Here is a tiny trained network, its code and every weight. The questions are about switching its units off for an input and a class, where a switched-off unit gives its printed mean instead of its output.

import numpy as np


def w(rows, s, z=0):
    codes = np.array(rows[::2]) - 128.0
    scale = np.full(codes.shape[1], s)
    scale[-1] = z or s
    return codes * scale


def f(y):
    return np.maximum(y, 0)


def log_softmax(a):
    a = a - a.max(-1, keepdims=True)
    return a - np.log(np.exp(a).sum(-1, keepdims=True))


def net(x, mask):
    res = np.array(x, float).reshape(1, 5) / 4 @ E
    y = f(res @ A[0][:, :-1].T + A[0][:, -1])
    res = res + np.where(mask, y, B[0][:, -1]) @ B[0][:, :-1]
    return log_softmax(res[-1] @ U[:, :-1].T + U[:, -1])


A, B = {}, {}
E = w([
[154,93,151,238,46,88,86,233,182,88],'x0',
[9,101,174,108,85,167,130,244,183,157],'x1',
[192,191,228,163,230,111,203,199,210,172],'x2',
[131,161,91,68,73,81,218,113,220,67],'x3',
[119,189,122,155,177,201,102,123,106,222],'x4',
],0.011)
A[0] = w([
[95,101,71,92,124,193,118,122,84,137,236],'neuron 1',
[135,161,195,125,154,163,164,152,69,151,175],'neuron 2',
[255,173,109,168,139,59,129,127,140,82,216],'neuron 3',
[143,185,155,92,168,86,150,152,174,116,212],'neuron 4',
[47,130,107,74,127,142,158,103,129,126,173],'neuron 5',
[173,116,140,180,147,95,76,122,82,135,233],'neuron 6',
[90,160,85,43,61,110,159,167,151,116,197],'neuron 7',
[135,167,72,163,133,161,123,98,107,153,180],'neuron 8',
[86,119,143,58,125,199,102,146,98,129,131],'neuron 9',
[168,118,158,103,184,106,136,74,98,119,225],'neuron 10',
[130,90,142,144,47,141,61,188,123,107,253],'neuron 11',
],0.011,0.0039)
B[0] = w([
[110,54,111,67,58,159,99,63,57,176,233],'neuron 1',
[139,117,204,144,166,111,141,154,99,223,205],'neuron 2',
[149,197,131,175,134,142,163,66,167,91,251],'neuron 3',
[59,172,106,134,155,156,102,218,235,178,217],'neuron 4',
[89,128,103,128,103,201,152,94,79,180,220],'neuron 5',
[236,108,192,140,76,55,98,138,136,102,211],'neuron 6',
[2,157,29,134,88,169,218,115,142,110,238],'neuron 7',
[197,42,171,103,76,173,145,153,129,142,188],'neuron 8',
[131,97,99,182,143,114,87,75,45,186,207],'neuron 9',
[182,207,141,61,184,102,42,41,159,131,212],'neuron 10',
[102,101,78,174,105,63,136,203,54,37,243],'neuron 11',
],0.0088,0.015)
U = w([
[164,97,156,254,72,98,143,109,142,74,69],'0',
[202,55,137,58,64,150,71,95,104,100,26],'1',
[171,220,122,101,136,79,103,76,152,100,95],'2',
[130,56,147,144,177,101,65,107,63,208,93],'3',
[173,160,185,156,200,185,145,173,189,201,249],'4',
[111,85,111,197,119,45,110,227,91,43,199],'5',
[82,101,76,89,51,185,163,91,92,131,175],'6',
[69,124,100,126,105,175,163,165,236,108,70],'7',
],0.0086,0.0017)

Each question gives the input, the list of numbers given to net, and the class t.
The units are the neurons (one row each of A and B). Each row of codes is followed by its name. A weight is (code - 128) times the scale printed after its matrix; where a second scale follows, it is the last column's (A, B and U).
mask holds one flag per neuron, in row order. A switched-off neuron (its flag False) gives its mean, the last column of its row in B, instead of its output. The means were averaged over made-up inputs and are rounded, as every weight is.
A unit's drop is (log p(t) with every unit on - log p(t) with that unit switched off) / (log p(t) with every unit on - log p(t) with every unit switched off).
The circuit of an input: a set's keep is (log p(t) with only the set's units on - log p(t) with every unit switched off) / (log p(t) with every unit on - log p(t) with every unit switched off). Starting from all 11 units, units are removed one at a time, each time the one whose removal leaves the highest keep (on an exact tie, the one counted first), for as long as the keep stays at least 0.8.
units of the circuit, in order: the units of the circuit, biggest drop first
most important unit: the unit with the biggest drop
k most important neurons: the k neurons with the biggest drops, biggest first
drop of u: that unit's drop, to one decimal
input [5,0,8,5,-1], class 7: most important unit : neuron 4
input [-6,1,-1,-1,0], class 3: 2 most important neurons : (neuron 7; neuron 9)
input [-4,-6,5,-8,-1], class 2: 2 most important neurons : (neuron 10; neuron 6)
input [-7,-7,6,4,2], class 4: 3 most important neurons : (neuron 4; neuron 2; neuron 11)
input [5,3,-7,-7,7], class 5: 3 most important neurons : (neuron 11; neuron 10; neuron 5)
input [-6,3,-4,-5,4], class 3: 2 most important neurons : (neuron 9; neuron 7)
input [-2,7,4,-4,3], class 3: 2 most important neurons : (neuron 9; neuron 3)
input [6,-8,8,8,5], class 4: 2 most important neurons : (neuron 4; neuron 11)
input [4,0,-6,0,7], class 1: units of the circuit, in order : (neuron 7; neuron 8)
input [2,-8,7,-5,-1], class 2: 3 most important neurons : (neuron 10; neuron 3; neuron 6)
input [-5,6,3,3,0], class 7: 3 most important neurons : (neuron 4; neuron 1; neuron 7)
input [-4,7,-8,-7,4], class 3: 3 most important neurons : (neuron 9; neuron 7; neuron 3)
input [-1,-7,-4,7,-2], class 2: 3 most important neurons : (neuron 10; neuron 3; neuron 1)
input [5,-2,0,-7,7], class 0: most important unit : neuron 6
input [-6,-4,7,-6,-8], class 2: 3 most important neurons : (neuron 10; neuron 3; neuron 8)
input [8,1,-4,-3,7], class 5: drop of neuron 11 : 0.3
input [1,3,-3,-8,-7], class 5: drop of neuron 1 : 0.0
input [-3,-8,-2,1,2], class 2: drop of neuron 10 : 2.3
